Each row was made from one walk, in order. Every step used is in the known rows, and no mark comes twice. Write each row's walk.
Known rows:
Q-U-P-B: [  21  -90  -22  -65  137   87  -77  238   92 -137   17 -174 -108 -108
   -5 -129 -366  -28  104  120 -127   22   39   10  323  166 -100  -24
  120 -435   85   29  164  -95  120  -95   81   58  -48   70  159 -240
   17  -33   72 -223  -21 -145 -211 -153  -62  137  -25  -36   22   17
   17 -135  -88   22  -51  154   59 -110]
H-B-P-F-Q-U-W-E-Y: [ 129 -167   17 -110  -16  -66 -115  243  156 -198   19 -262 -113 -206
  -44 -132  -16  -91 -143  228 -137  -60   64   37  -20   39  -30 -113
  -77 -310    4  154  161  -87  154 -110 -110  103   -2   60  110 -220
   93   73  193  -33    1  -32 -296 -154  -39   90   87  -54  -49  129
   18 -132  -17  -80   64  -16  153   -2]
P-K-F-Q-U-W-E: [  21   44   40   12  -85   74   46  122  138   12  140  -92  -96 -263
   14 -130 -176 -211    1  145  -73   75  156  -41  148  269   30  -89
  -80  -74   71  195  135  -35  109 -167   90  117  -48  125   17  -71
   27  -10  -98  -60   37   47 -207  -66    2  100   79   92  -57   52
   72  -60   71 -105  193 -131  186 -109]
Q-K-F-P-H: [  16  -37   46   -9 -144    6   56  -66   24 -193   46   22 -124 -173
   82 -157 -269  -91  363  247 -170   58   67   -4   37  122  162 -238
  -49 -152 -321   42   77    0  106 -145   -6  -61 -114  170   11  147
   27  -46  -37   57   42   -6 -186  -39  -26  198  -63  103  -90  -65
  152   53  -51  -33   17 -190  -34  -81]
H-K-F-Q-U-W-E: [ 120  -22   66 -106   30 -102  112   22   31  -61  106  -12 -112  -52
   -4  -77   12 -148  274  211 -156  -45  143 -138  119  212   98  -82
  -39    7 -177  100  125  -93   28 -244  123   16   -3  197  -34  133
   41   17   38 -132   -5   58 -171   10 -102  202   60   30 -143  -65
  154  -26   41 -112  104  -78  214 -124]
H-F-P-K: [ -52  -30   18  -93 -123   -4   18   84  177  -77   58  -72 -122  -86
   36  -86 -103  -23 -173  -14 -159   65  210  -33 -125    8   58 -254
  -11 -163  -57  279   55  128  110  -93  -38  126  158   79  124  153
   -1   46  -45  -83   14  -26 -221 -121  -89   55  -15  -49 -187  -26
   81  -71   49   21   90 -115  -71  -89]
U-B-P-H-F: [ -19 -241   10  -45   28  -25 -134   74  182    6   83 -121 -114 -246
   31  -98 -221 -105   40  264  -33  165  104   77  -90  212  -35   -4
   48 -406  -67   68  150  -49   41 -108   28  251  123   97  362 -169
   73    0   64  150   19   24 -169  -86  -17   40   41  -92  -40  180
   76 -112   43   -9   65   54  105  -60]
W-U-B-P-K-F: [ -56  -61   -6  -31  -43  -22 -100   61   67   81   90 -179 -134 -386
    8 -106 -232 -201  196  232   30  277   84   74  186  230  -80  133
  102 -563  -21  112  161 -111    5 -133   43  322   91   77  341  102
  198   94   48  -77  -47  -75 -243  -98   61   97   32 -117 -140  -87
   45  -33    9  -74  160   96   38 -115]
P-K-F-Q-U-B: [ -45    2   44   52 -129  100   25   21  217   53  136 -101 -106 -243
   11 -131 -335 -210   -8   77  -47   96  120  -10  153  271  -39  -74
  -76 -166   -4  145  136  -22  109 -169  119  203   26  139   71 -109
   31  -32 -137  -95   67  -36 -160  -16   -2  162   57  105  -10    1
   64  -62   53 -109  191 -108  176 -144]
U-P-K-F-Q: [ -59 -117   32  -58 -189  117  -51  176  148    4   53 -202  -94 -274
   11  -36 -229  -85  147   77 -231   44  114  -28  158  209  -49  118
  -32 -193  112  140  164  -33   64  -93   83  222   80  165  226 -221
   25   -8 -115  -12   34  -50 -209  -72  -26  110   54   84   17   38
    6 -213    5  -47   75  -66   89  -72]
E-F-P-H-B: [ -11  -61   90 -123  -42 -133  -33  122  204 -155   -7  -96 -128 -182
  -12 -147   57  -33   23  230 -112 -117  141  171 -122  -62   16 -112
 -115 -348   82   35  100   48  155 -150 -126  126  -10   59  200 -101
   15  -10 -168   -2   45    9 -148 -232  -52  110  -59   48  -30   49
   80 -114   -4  -72  126   26   26  -49]
B-P-H-F: [  15  -97    1  -41   36    6  -87   93   74 -157   53   32 -124 -221
   37  -86  -16 -155   61  252   15   55   71   68 -174   45   53  -68
    8 -160  -92   58   98  -36   76  -84 -110   31  -41   95  350   46
  114  -26   45  195    9  108 -198 -140  -53   -3   53   40  -56  125
  170    2  100  -15  -13  -15   53  -39]
U-B-P-Q-K: [  19 -226   12   22    4   14  -72   60  105  -36   96 -165 -118 -232
  -18 -115 -376  -63  181  250 -216  191   63   69  -55  242  -57   13
   22 -472    3   86  208  -64  -43  -98  126  175   79   65  270   31
   66    0  138  159  -47  -40 -160  -77    5  124   76  -30   17  120
  -18  -81  -21  -29  120   41  160  -61]
F-Q-K-P: [  66  -75   31  -12   56  -52   48   61  134 -229   50  -57 -111  -60
   -4  -79 -126 -101   -1  130 -161   30  143  -20  153   31   35   49
 -174  -43 -163  -17   88  -46   -2 -223   51  -91  -10   95 -144  187
  -90   22   95 -102  116 -105 -251   78  -64  259  111  265   86  -63
  134 -104  -85  -93   65  -64   92 -106]
Q-U-W-E-F-K-P: [ 150   10    9  -97  225  -81    6  255  -55 -242  102  -73  -80 -139
   63 -162   38  -82   -7  315 -156   45  143   59  322   99   -4  -69
   86 -210   24  119  125 -114  137 -205   17  -16 -184   24 -135 -103
  -53   14  140 -178  -85   11 -233 -191    4   91   43   32 -106   89
  162  -20  -39  -27   61   27   61  -68]
B-P-K-F-Q-U-W-Y: [  74  -64    8   24    8  -13  -29  312   56 -134   99 -104 -101 -361
   52  -87 -126 -245   91  188 -113  101   77   28    5  159  -43  -54
  -53 -223  -15  233  143 -145  101 -175  -15  134  -19  125  145  114
  157  -14   55   90   -2   36 -236 -112   13   75  136  111  -54   92
  103   11   62 -135  142 -148  131  -70]
W-Y-U-P: [  21    9   -4 -125    7 -126  -99  153  -90   26  -12 -125 -116 -256
  110  -65  175  -20  231  477    7   84  -31 -181  182  137    1  230
  -58  109  114  117  100 -157  -65  -95   19  199   32  -54  233   11
   80  106   31 -210   71  -81 -342 -111   54   71    3  -20 -147   17
  109 -135   27  -22   60   88  -67  -81]
H-B-P-K-F-Q-U-W-E: [ 105 -180   -6  -45  -53  -48  -61  280  183 -184   35 -237 -107 -198
  -36 -127 -163 -159 -105  152 -154   -2  102   39  -15   64  -51 -199
   -9 -346   17  187  185 -110  166 -101 -108   85   31   85   85 -250
  116   20   45  -47  -16   25 -300 -135  -31  119  120  -49  -89  137
   19  -61   16  -59  107  -91  158  -56]
Y-E-K-P-B: [ -15   63   70   59  -84  146  -26  152  236  -47  146 -165 -100 -150
 -108  -87    9 -103   94  289 -194   96   73  -80  224  -21  127   38
  -11   37  -41   -3  146    5   48 -224  246  113  -78  -72   82 -234
   48  117   91 -187   14  -66 -201  -95  -42    8  135  -42  196   33
   93 -155 -187   57   43  -86  105    0]
F-K-P-Q-U-W: [  43  -98   29  -67  155   32   33   63  -48 -330  186  -68  -85  -70
   76 -101   28 -144    0  203 -383   56   40   80  209  144   40   41
   13  -96 -164  160  111  -88  114 -201   -5   47  -97   82  -75  143
  -93   72  129  -84 -133 -105 -213  -87   11  217   48  199  -18  -60
  132  -23  -33  -41   80 -182   31  -97]
Y-B-P-H-K: [  19 -197   63  -81   24 -144  -65   41  194  -76   20  -83 -139 -266
  -14 -117  -88  -65  234  283  -61   35   92   -5 -103   61   24  -88
   40 -224  -37  -19  108  123   11  -95  -27  190   44   80  190 -125
  129 -119   66  209  -20   43 -129  -61  -61  114   81  -51   70   74
  137  -47   78   -5   50  -23   33  -77]
B-P-K-F-Q-U-W: [  57  -71   14   52   -9   36  -16  297   94 -170   94  -95 -104 -318
   21  -93 -197 -219   62  140 -132   85  113   64   -5  120  -79 -103
  -30 -295  -10  206  149  -92  107 -171   -7  101  -23  137  133   79
  144  -44   50  109  -22   54 -206 -118  -16   72  141  119   -8   97
  122   -7   43 -129  130 -151  156  -72]
P-Q-U-W: [ 114  -30   22    6  110  128   31  -12  -74  -85  159  -52 -120  -37
  -17 -213  -97   -7   74  273 -231   39   57  -12   73  191   -5  -17
   62 -171  247  130  203  -50   13  -18   41 -149 -102   22  143   55
  -14  -25   36 -104  -86    9 -122 -132   19  192  -54   82  -32   23
  -15  -64  -31  -54   78  172  237 -129]
B-P-H-K-F-Q-U-W: [ 109 -150   31  -33  127  -43  -39  204   50 -226   60   13 -107 -240
   48  -98   -8 -218  199  323  -77    4   74   13  -40  104   36  -48
   17 -239 -127   73  142 -120  108 -172  -72  -14  -67  199  257   39
  141  -74   44  136   -8  129 -163 -113  -70  103   66  127    4   87
  205    0   99  -86   19  -65  198  -81]
Y-B-P-H-K-F-Q-U-W-E: [ 108 -173   79  -48   50 -210  -39  173  158  -96   50 -130 -113 -307
  -12 -147    5  -68  256  351  -69    5  133  -26  -13  146   35 -123
   27 -300   -1   34  133   35   63 -136  -13   89   19  128   83 -168
  135 -107   94  196   -2   59 -190  -58  -67  193   72  -44  -35  136
  175  -85   84  -86   84  -54  171  -69]
W-E-Y-B-P-H-K-F-Q-U: [ 154  171   84 -135   68 -208  -43   60   20    9  -13 -115 -105 -307
  -72 -144   51  -88  221  436   49  -63   37  -69   80  234  161   67
  -82   93   36  102  152  -91   49 -180   53   23 -163   36  -69  -49
   62   55  156  221   38   34 -213 -112  -23  161   69  -86  -53  101
  134  -13  106  -69   81  -48  130   -3]
P-H-K-F-Q-U-W-Y-E-B: [  73  -36   85  -88  141  -58  -24   -1   95  -16  138   83 -108 -149
   82 -147  131 -241  226  498  -36  -37   41 -171  140  241  220  -33
  -23  -23 -218   18  132  -83  134 -200  -47   55 -109  185  241 -232
   61  -37  -85  -36   94  151 -167   -7  -55  186  -53   45  -54   40
  198  -57  113   -2   51  -11  212 -100]
W-E-Q-U-B-P: [ 114  135    6   22  112  -99  -29  244  -34   30   15  -24 -112 -211
  -56 -144 -135  -62  215  444   26   82  120   57  218  300   85  151
   -5  -35  258   69  215  -52  -25  -58   36  -10  -94   -9   -7   96
   20   86  159  102  -39  -54 -278 -152  -32   39  133 -111 -115  136
  -19   -8   82   21  138  -64  195  -19]
Y-E-Q-F-K-P-H-B: [  -4   65  105   87  -79   21    1   54  104 -102  142   79 -111 -119
  -22 -112  152  -56   78  426 -172   67   63  -93  214  105  165   16
  -38   71 -148   15  152  -39   47 -163  -22  -78 -118   32  -65 -134
  -21   77   72  -45  -21  -52 -270  -14  -38  144   91  -46   10   56
  129 -183  -62   34  103 -253  135    2]
Y-E-K-F-P-Q-U: [  31  179   89  168 -228  151   43  132  135  -13  134  -88 -102 -191
  -87 -171    8  -33  281  218 -224   54   37  -95  175  -25  115  -75
    3   56  -17   91  177    5   64 -178  205 -113  -86  -25   35 -111
   85   85  -15  -83  -24  -73 -164 -122  -37  150   11  -29   91   12
  119  -89 -142  -34   79 -131  174  -13]
K-P-F-Q-U-W: [  35 -197   69  -73   53   58  -50  138  110 -182  142 -202 -100 -165
  -59  -78  156 -110  -99  230 -231  -57  140   76  261  123   -8  139
 -110 -169  -18  -34   71  -69  133 -216   52  200  -40  111   37   27
  -66   63  138 -336   37 -210 -216  -75  -56  102   75  304  -63  -72
  133 -196  -80 -144   22  -49  172  -79]
Y-B-P-K-F: [ -22 -131   64   -6 -115  -92  -37   76  212  -17   63 -164 -137 -330
  -36 -117 -210  -73  189  159  -96   72  113   43  -84  108  -54 -148
   -4 -270   15   76  110  118   29 -101   23  274   77   62   98  -98
  148  -95   50  196  -20  -13 -160  -46  -20  120  117  -56    9   72
   95  -50   28  -73  133 -113   27  -73]
U-W-E-Y-B-P-K-F: [ 150  -24   64 -185   67 -112  -48  218   -7  -17  117 -204  -94 -311
   37 -122  112  -80   58  462 -143   81  190  -34  -49  249   93  -29
  -21  -59  131  317  150  -41   59 -135   -3  191  -57   48    1 -166
   68   49  174  229  -25  216 -220 -131   76  -21   95 -162  -85  230
   64 -122  -13  -60  151  -70   80    5]
Q-F-K-P-B: [ -36 -134   75 -144   69  -24   68   58   46 -302  170  -51 -128 -212
   40  -24  -86  -91  -38   56 -196  176   24  -39  168  263  -35 -107
  -73 -161 -229   59   15 -145  125 -267   25   81 -138  140  -57  102
 -128  -30  143   36  -91 -190 -222  -96   -3  143  132   18  -83  -86
  181 -113  -24 -126  102 -273  -24  -65]
Q-U-B-P-K: [  40  -80  -26   34  114   33  -72  183  112  -87   38 -102 -107 -222
   21 -163 -435 -118   17  138  -52  155   59   59  243  137 -145  -71
  133 -418   -1   81  173  -81   92 -143   86  121  -26   43   95 -138
   47  -57   83 -106  -51  -97 -151 -146  -12  105   53   -8   30   65
   82   15    8   -1   55   70   81 -120]
H-P-F-Q: [ -24 -106   50   64 -126  135   -1   72  219  -83    9 -113 -136 -231
 -150  -40 -149  -15  -23   41 -145  -28  139  -34   60    3   66  109
 -149  -10  -31  -60   60   40  102 -236  -71   59  126   90  157   15
  -36  146   92    3   44 -262 -194   61 -198  132    0  144   77  -73
   22 -219  -36 -102   46  -21   88  -70]
H-B-P-K-F-Q-U-W-Y: [  98 -212   -8  -63  -44  -72  -75  250  166 -171   54 -230 -111 -199
   24 -123 -132 -184 -114  172 -143   16   62   15  -22   61  -61 -173
  -24 -301  -39  214  167 -140  174 -103 -144  142   72   94  122 -231
  135   21   23 -102   21    1 -294  -95    2  150   94  -26  -94   98
   13  -49    3  -75  109  -78  114  -82]
E-Y-U-W-K: [  71  218   73 -171   73  -66  -80  -35  -41  -55    0 -155 -111 -147
  108 -144   78   -9  -94  675   79   37   61 -108   95   68  -55  140
  -70  162    7  269  109  -23    5 -132  -13  179  -90  -79   78 -188
   51   33  171   -1   88  134 -199  -94  115   33   24  -97   91   42
  215 -108  -88  -19  109    3  -20  -52]
Q-K-F-P: [  22  -18   40   -3 -161   -8   80  -39   14 -192   46   -9 -129 -144
   61 -141 -300  -63  362  165 -214   64   83    1   40   96  120 -252
  -61 -154 -321   74   75   -3   75 -160   27  -50  -77  146  -69  226
   23  -20   16   33   21  -45 -201  -23  -27  207  -35   77 -110  -87
  131   50  -97  -55   40 -199  -56  -78]
W-F-P-Q: [ -12  -53   30 -115 -104  -84   21  133   -7 -105   16  -74 -142 -183
    8  -86    4  -71  194 -174  -70  -23   64  -39 -151   41   55 -109
  -57 -121  238   59   75    8    0 -197  -87   94  121  -20  188  334
    9   48    3  -41   14 -113 -203 -209  -19  218  -65   46 -149  -30
  -20 -176   32 -139  160 -123 -103  -33]
Q-U-W-K-P-B: [  94  -69   -7  -90  242   61  -26  247   74 -183  105 -192  -90  -88
   64 -167 -199 -125  -78  309  -98   83  125   41  305  185  -76  -59
  125 -277  -51  104  125  -79  143 -133   40   79 -106   25   90 -231
   -5  -72  143 -241  -29  -33 -216 -137   27   36   45  -20    3   22
  107  -34 -130    4   47    3  105 -117]

Which walk is each row?
[ 108  -35   75   25  -38 -141   32  134   48  -37  136 -124 -115 -205
   22 -147   59  -94  238  172  -49  -41   94   18   48  217  -40  -77
 -116 -112 -102  122  105 -166   98 -193  -18  -16   63  159  -62   30
   98   19   32    9  100  -72 -243   58   -2  332  -14   57 -211   38
  167 -104  -63 -293  118  -77  202 -113]
K-F-Q-U-W-Y-B-P
[  87 -106  -10 -122  227  -47  -13  229  -12 -277  131 -100  -94  -87
  124 -137  -92 -149  -48  140  -88   71  108   -5  284  127  -33 -172
  112 -331   -9   97   90 -105  162 -245  -19  112  -63   42  -11 -107
  -18  -15  169 -288  -27  -30 -233 -147    7  158    1   13  -92   39
  115 -107  -71  -46   57   -8  -16  -98]
Q-U-W-F-K-P-B
[  45   77   32   49   10  -78  -71  198    0   51  141   -1  -98 -306
   92 -110  152 -150  246  422  -99  135  -42 -107  221  245  173  143
  -88   76 -129  137  145 -133  -11 -182   69  146  -32  -10   67  121
   87  183  171  -67    9 -136 -333  -34   28  102   55  -54  -88   74
   31  -79   11  -16  156 -123   72    2]
W-Y-E-Q-U-B-P-F-K
[ 163    6   17  -59  124  -10   -7  303  -16 -154   66 -100  -88 -217
   65 -212  -34  -74  107  344  -75   64  128   -6  252  125   42 -104
  115 -152  121  164  147  -64  193 -121  -15  -85 -140   78   19 -197
   17  -29   15  -76  -38   31 -178 -235    4   76  -32  -24  -73   89
  139   -6   -4  -32   26  -14  126  -86]
Q-U-W-E-K-F-P-H
[  57  -74   63  -47  -56   93  -18  164  169 -171  152 -248  -92 -226
   24 -105  -19 -135  -91  350 -121  125  142   15  374   12  -16  146
  -59   10  138   45  102   73  175 -175  147  247  -54   69  137 -221
  -20   -1   61 -242   65 -140 -118 -158   -4   23  167  201  162  -88
  115  -67  -66  -48   62 -101  188  -70]
E-K-P-F-Q-U-W
[  19   62   72  108 -106   87  -41  116  252  -44  143 -112  -76 -161
  -46 -127   62  -87  -13  340 -121  121  105 -115  312  -52  113   38
   27   14  -92   -1  152   -2   90 -228  212   20  -45  -27   60 -355
   12   80   39 -223   69  -57 -200  -62  -57  106   91   16  143   66
  190 -154 -102   53   33  -55  175  -19]
Y-E-K-P-H-F-Q-U-B
[  -9  148   83  108 -112   27    0  193  234  -36   87  -40  -86 -193
  -76 -108   81  -40   72  159 -185  -22  131  -58  199  -65   37  -22
  -88 -185  -10    1  163  -26   -4 -268  190  -36  -84  -35  -19 -198
   16   65   -9 -157   33    8 -250  -72  -82  136   64   44  116  134
  138 -250 -103  -33  141   52  147   11]
Y-E-F-Q-U-P-K
[ 110   16   72   13 -131  -82   28  179  129  -57  146 -213 -103 -292
   83 -145  -59 -127  171  332   -1  142  104  -30  188   87  -30    5
  -78   51   80  163  124    7  139 -158   90  134   39  101   85 -205
  117  -26   -1   41  112  -44 -149  -57   40  183  117   14   49    2
  130   -7  -45 -159  142 -136  202  -83]
E-K-F-Q-U-W-Y-B-P
[  81   42   53  -29   62 -177  -63  168   82   36   92  -16  -92 -300
   47 -100  226 -172  227  402  -52   54  -14 -141  128  125  158   97
  -93  -21 -133   44  139 -205   -5 -269  106  101  -57   -6  133  -10
   95  114   47 -117   76  -11 -278  -60   -6  140   39   -6  -51  107
  115  -86   36  -45  134   65  102  -20]
W-Y-E-F-Q-U-B-P-H-K
[  48 -165   -4   -8  -98  -11  -59  176  222 -184   20 -197 -123 -154
  -43 -125 -259 -164 -105   61 -119  -21   57   64  -19   10  -98 -201
  -23 -330  -57  129  167  -88  167  -99 -115   94   55   90  109 -211
  121   -3   -1  -89    9  -44 -259  -96  -43  169  100    4  -39   54
   29  -30    1  -69   83  -86  121  -88]
H-B-P-K-F-Q-U
[ 118  101   19  -12  138 -110  -29  187  -21   15   11   26 -106 -215
  -30 -140 -110 -114  254  546   38   69  109   -2  233  323  155  149
   23  -34  203   40  220  -42   -3  -69   37    9 -126   47   80   54
   35   45  110   91  -36   11 -243 -162  -61   34  125  -82  -89  117
    9   23  163   70  118  -72  234  -34]
W-E-Q-U-B-P-H-K
[  53  197   83  165  -66   52   25  243   80   -4  106    6  -97 -109
  -13 -178   58  -30  223  414 -172   24  134  -43  222  106  115  -10
   20   16  -87  136  191    7   25 -129   37 -120  -50   -2  -62  -55
   65   73   80  -68  -16  -27 -266  -33  -28  119   20  -98   -6   72
  103 -131 -152    5  143 -231  187  -17]
Y-E-Q-U-W-K-F-P
[  20  -97   40   62  -75  144    0  169  216 -123   21 -168 -112 -253
  -89  -70 -178  -39  -77  132 -143   15  161  -40  167   38   30   92
  -85  -68  -68   -8   70   35  140 -229  -67   48   87   87  178 -109
  -33   86  128  -26   28 -233 -217   33 -164  101   15  118   88  -53
   53 -189  -58  -79   73  -67  131  -67]
H-P-F-Q-U-W-K
[  37  -94   68  -95    0  -41   73   12  127  -70   91  -88 -119  -32
  -23  -51 -176 -144  294  144 -183  -69   93 -121  151  247   40  -74
  -39 -203 -195   50  137  -94   63 -232  160  121   60  238  109   52
   71   -8   10 -194   29  -39 -163   27 -139  256   35   36  -74 -118
   98  -93    2  -98   66  -47  218 -145]
H-K-F-Q-U-P-B
[ 102  -78   -4   23   87   -1   -6  219  -90 -274  111  -43 -111 -218
   36 -117  -88 -136  166  132 -207   73   13   58  -46   92  -41  -80
   38 -316   91  151  170 -112   29 -143  -36  -44  -67   42  190  259
  100  -13  182  128 -120   11 -210 -191   -3  168   69  103  -47   86
   68  -15   41 -105  109  -62  118  -36]
B-P-Q-U-W-F-K
[ 133 -170    8  -67   -6  -74  -64  185   86 -202   46 -223 -118 -126
  -74 -157  -66  -55  -31  273 -217  -43   69   95  -90   29  -45 -160
   14 -416  147  120  216 -106  106  -47 -103   13  -30   10  179 -188
  101   26   88  -31  -71   39 -262 -208  -23  127   73  -73 -111  153
  -32  -63  -15  -40   93   69  185  -27]
H-B-P-Q-U-W-E-F
[ -16  -73   23   70  -34 -106  -84   70  114 -132   -4  -96 -106 -195
   85 -122 -111    8   38  574   65  154  111 -114  128   56 -114  -48
  -14 -427  -19   49  128  -16  -30 -134   88  130   79   17  277 -116
  109  -30   89 -123   89   42 -309  -77  -57  136   41   10  -53  116
  284 -181   62   -3  100   49  135  -98]
Y-U-B-P-H-F-Q-K
[  74  -71   99  -16 -118  -73   40  112  -16  -16  121 -186 -126 -214
  -16 -190   46    3  363  201 -266  -69   62   34  -71  248   41 -136
  -41 -201   26  218  132  -94  134  -97  -50   15   77  146   47  144
   94   36  -64   21   -9 -125 -180  -87   11  316 -144    6 -287  -34
   54  -87  -67 -231  118 -136  136 -113]
K-F-P-Q-U-W-Y-B
[  71  -47   34  -58    5 -216  -50  154   73   43   71 -143 -120 -367
   62 -120   10 -145  214  246    0   80   -2  -75   57  209   32   25
  -93   -5  -13  134   94 -104   32 -145   -7  209   54   38   48   54
  129   21   51   22   79 -120 -267  -12   45  208   63   -4 -125   28
   65   -9   64 -134  146  -51   16  -93]
W-Y-B-P-K-F-Q-U
[  63 -117   34  -96  -14 -216  -62  119   81   -4   68 -131 -127 -373
   76  -96   62 -103  242  282  -51  102    3  -99    8  179   98   39
 -158  -19  -74   68   64  -29  -30 -145   21  222   44   31   95  148
   98   41  154   64   80 -125 -292   -1   22  148   79   13  -77   26
   48  -56   45  -98  127  -34  -17  -43]
W-Y-B-P-F-Q-K
[   9   30   21  -69  -74 -117  -71  161  -31   49   22 -150 -105 -307
  110  -66  146  -78  206  454    8   74  -11 -199  206  204   -2  208
 -124   76  112  156  107 -172  -25 -127   45  219   57    9  213    0
   98   94  -38 -213  120  -84 -355  -67   46  140   16   51 -161    9
  120 -157   62  -88  125    3   26  -97]
W-Y-U-P-K-F-Q
